Here is a tiny trained network, its code and every weight. The questions are about switching its units off for an input and a class, where a switched-off unit gives its printed mean instead of its output.

import numpy as np


def w(rows, s, z=0):
    codes = np.array(rows[::2]) - 128.0
    scale = np.full(codes.shape[1], s)
    scale[-1] = z or s
    return codes * scale


def f(y):
    return y / 2 * (1 + np.tanh(0.7978845608 * (y + 0.044715 * y**3)))


def log_softmax(a):
    a = a - a.max(-1, keepdims=True)
    return a - np.log(np.exp(a).sum(-1, keepdims=True))


def net(x, mask):
    res = np.array(x, float).reshape(1, 8) / 4 @ E
    y = f(res @ A[0][:, :-1].T + A[0][:, -1])
    res = res + np.where(mask, y, B[0][:, -1]) @ B[0][:, :-1]
    return log_softmax(res[-1] @ U[:, :-1].T + U[:, -1])


A, B = {}, {}
E = w([
[185,145,37,143,77,239,135,142,80,124],'x0',
[158,105,103,181,73,94,179,64,254,177],'x1',
[118,154,175,127,56,142,124,136,123,61],'x2',
[99,67,125,55,93,162,172,238,144,124],'x3',
[102,195,146,154,86,138,126,145,155,53],'x4',
[133,87,114,105,74,149,30,115,191,98],'x5',
[169,108,213,150,220,223,156,101,207,128],'x6',
[141,147,114,144,165,112,125,137,150,144],'x7',
],0.0088)
A[0] = w([
[174,79,114,134,128,101,156,119,147,143,102],'neuron 0',
[163,117,134,149,85,107,172,110,159,128,69],'neuron 1',
[98,115,167,96,148,96,113,107,136,156,100],'neuron 2',
[132,131,202,133,107,81,115,138,134,107,104],'neuron 3',
[79,147,144,153,131,155,116,146,134,109,255],'neuron 4',
[132,90,121,122,160,120,159,128,116,153,181],'neuron 5',
[132,162,142,130,142,114,87,48,92,130,80],'neuron 6',
[182,153,110,111,99,157,123,134,131,144,66],'neuron 7',
[170,125,218,138,137,197,136,151,161,127,46],'neuron 8',
[105,147,155,73,135,79,102,132,156,186,74],'neuron 9',
[103,159,145,94,158,162,94,156,106,66,102],'neuron 10',
[105,174,123,181,77,89,106,171,129,120,161],'neuron 11',
[149,98,100,54,146,128,177,200,170,109,80],'neuron 12',
[173,146,105,207,112,197,110,170,104,85,112],'neuron 13',
[91,123,224,139,130,99,92,168,125,144,129],'neuron 14',
[216,130,98,128,94,190,160,139,92,173,81],'neuron 15',
[136,167,112,153,150,96,95,89,123,128,193],'neuron 16',
[151,100,149,148,60,128,212,103,173,103,167],'neuron 17',
[109,64,142,132,164,145,94,143,61,171,135],'neuron 18',
[132,121,122,155,81,113,149,131,157,170,80],'neuron 19',
[126,77,102,83,128,140,25,111,160,191,183],'neuron 20',
[137,122,163,156,178,188,123,102,149,106,102],'neuron 21',
[70,142,104,147,109,142,156,99,174,144,104],'neuron 22',
[28,105,165,124,158,98,153,105,158,120,56],'neuron 23',
[173,145,116,128,81,59,94,165,91,153,60],'neuron 24',
[92,125,140,80,105,128,153,206,161,151,81],'neuron 25',
[132,116,129,158,149,108,247,128,59,167,164],'neuron 26',
],0.011,0.0078)
B[0] = w([
[183,144,104,107,176,49,140,167,65,127,163],'neuron 0',
[111,120,161,126,195,118,54,99,132,134,163],'neuron 1',
[90,138,84,89,167,118,199,70,140,94,181],'neuron 2',
[127,153,106,70,129,180,167,71,161,122,180],'neuron 3',
[202,178,113,139,95,85,139,181,152,195,224],'neuron 4',
[142,106,137,127,109,154,165,181,151,167,195],'neuron 5',
[217,77,163,211,158,205,168,79,131,62,183],'neuron 6',
[106,102,120,80,148,105,75,110,162,31,145],'neuron 7',
[38,46,65,136,103,140,106,173,58,205,207],'neuron 8',
[123,123,80,108,131,143,136,116,153,111,173],'neuron 9',
[177,164,171,135,188,30,46,145,119,144,194],'neuron 10',
[102,119,101,102,87,175,148,180,66,176,206],'neuron 11',
[209,114,137,232,92,140,156,31,54,29,191],'neuron 12',
[116,155,85,46,150,134,155,100,194,84,199],'neuron 13',
[126,163,70,85,129,135,122,127,156,116,214],'neuron 14',
[114,144,37,62,191,122,144,91,216,80,199],'neuron 15',
[177,112,116,167,89,163,160,119,134,139,225],'neuron 16',
[185,158,160,107,137,77,76,158,96,162,221],'neuron 17',
[183,159,158,101,173,87,112,137,114,204,200],'neuron 18',
[131,116,146,93,199,30,60,89,45,131,157],'neuron 19',
[99,175,198,166,74,142,132,223,218,118,229],'neuron 20',
[24,33,108,158,67,109,149,156,37,194,204],'neuron 21',
[135,165,120,145,178,124,47,131,86,157,159],'neuron 22',
[94,123,52,43,168,166,151,101,182,63,194],'neuron 23',
[32,31,50,187,149,100,143,140,99,146,184],'neuron 24',
[216,62,177,212,147,254,173,38,79,95,185],'neuron 25',
[58,158,227,136,58,171,55,180,206,80,254],'neuron 26',
],0.0075,0.0097)
U = w([
[92,151,49,37,185,123,166,62,160,76,80],'0',
[1,66,69,169,113,104,151,136,22,173,83],'1',
[190,119,159,227,134,167,155,23,74,61,69],'2',
[142,182,147,108,97,96,158,154,127,160,254],'3',
[156,173,163,102,215,39,50,128,66,140,56],'4',
[131,181,151,113,90,122,153,142,136,146,238],'5',
[40,183,223,160,60,143,83,167,193,72,52],'6',
],0.0097,0.0099)

Each question gives the input, the list of numbers given to net, and the class t.
The units are the neurons (one row each of A and B). Each row of codes is followed by its name. A weight is (code - 128) times the scale printed after its matrix; where a second scale follows, it is the last column's (A, B and U).
mask holds one flag per neuron, in row order. A switched-off neuron (its flag False) gives its mean, the last column of its row in B, instead of its output. The means were averaged over made-up inputs and are rounded, as every weight is.
A unit's drop is (log p(t) with every unit on - log p(t) with that unit switched off) / (log p(t) with every unit on - log p(t) with every unit switched off).
The circuit of an input: a set's keep is (log p(t) with only the set's units on - log p(t) with every unit switched off) / (log p(t) with every unit on - log p(t) with every unit switched off). Starting from the 12 units with the biggest drops (on a tie, the unit counted first), units are removed one at a time, each time the one whose removal leaves the highest keep (on an exact tie, the one counted first), for as long as the keep stays at least 0.8.
units of the circuit, in order: the units of the circuit, biggest drop first
unit that matters most: the unit with the biggest drop
k most important neurons: the k neurons with the biggest drops, biggest first
input [0,0,3,1,1,0,-7,-7], class 1: unit that matters most -> neuron 24
input [-1,7,8,-8,8,2,-8,-2], class 1: 2 most important neurons -> neuron 11; neuron 24
input [-6,3,-2,-2,1,4,2,-8], class 0: 4 most important neurons -> neuron 26; neuron 23; neuron 2; neuron 3
input [-2,3,-6,8,-2,-7,-3,-4], class 2: units of the circuit, in order -> neuron 12; neuron 25
input [0,-8,8,-6,-7,-1,8,-4], class 1: 3 most important neurons -> neuron 21; neuron 8; neuron 17
input [-8,8,6,0,8,-4,-7,1], class 0: units of the circuit, in order -> neuron 23; neuron 3
input [-6,8,1,5,-4,-7,1,-5], class 4: units of the circuit, in order -> neuron 17; neuron 19
input [7,-3,-7,8,5,-4,8,8], class 1: 2 most important neurons -> neuron 8; neuron 21
input [-4,8,-3,-1,7,6,-5,2], class 4: units of the circuit, in order -> neuron 19; neuron 22
input [-4,-6,-4,2,7,5,-5,-8], class 3: units of the circuit, in order -> neuron 26; neuron 4
input [-1,-7,-7,8,-4,0,-6,5], class 2: 2 most important neurons -> neuron 12; neuron 25
input [0,-8,-5,-1,1,7,7,-2], class 4: 2 most important neurons -> neuron 10; neuron 18
input [8,0,-8,1,7,-3,-8,-6], class 0: 3 most important neurons -> neuron 15; neuron 13; neuron 21
input [-4,2,5,-8,8,-4,5,-4], class 2: units of the circuit, in order -> neuron 6
input [-6,-5,-2,7,-6,4,-3,-2], class 2: units of the circuit, in order -> neuron 25; neuron 12
input [4,7,-6,2,5,7,-3,4], class 4: 2 most important neurons -> neuron 19; neuron 26
input [-1,-7,4,1,1,-7,7,4], class 1: 4 most important neurons -> neuron 8; neuron 21; neuron 20; neuron 17
input [-2,2,7,-7,4,-2,2,-3], class 2: 3 most important neurons -> neuron 6; neuron 26; neuron 20
input [3,-5,-1,-3,2,-6,3,-8], class 6: 3 most important neurons -> neuron 26; neuron 17; neuron 0
input [7,7,5,0,3,-4,5,4], class 0: units of the circuit, in order -> neuron 15
input [-2,5,-2,4,6,6,5,-2], class 3: 3 most important neurons -> neuron 26; neuron 17; neuron 4
input [6,8,6,5,1,7,4,3], class 4: units of the circuit, in order -> neuron 17; neuron 19; neuron 1
input [7,8,3,6,-2,5,-5,0], class 4: units of the circuit, in order -> neuron 17; neuron 19; neuron 1
input [-3,8,-1,5,6,7,-4,-2], class 4: units of the circuit, in order -> neuron 19; neuron 17
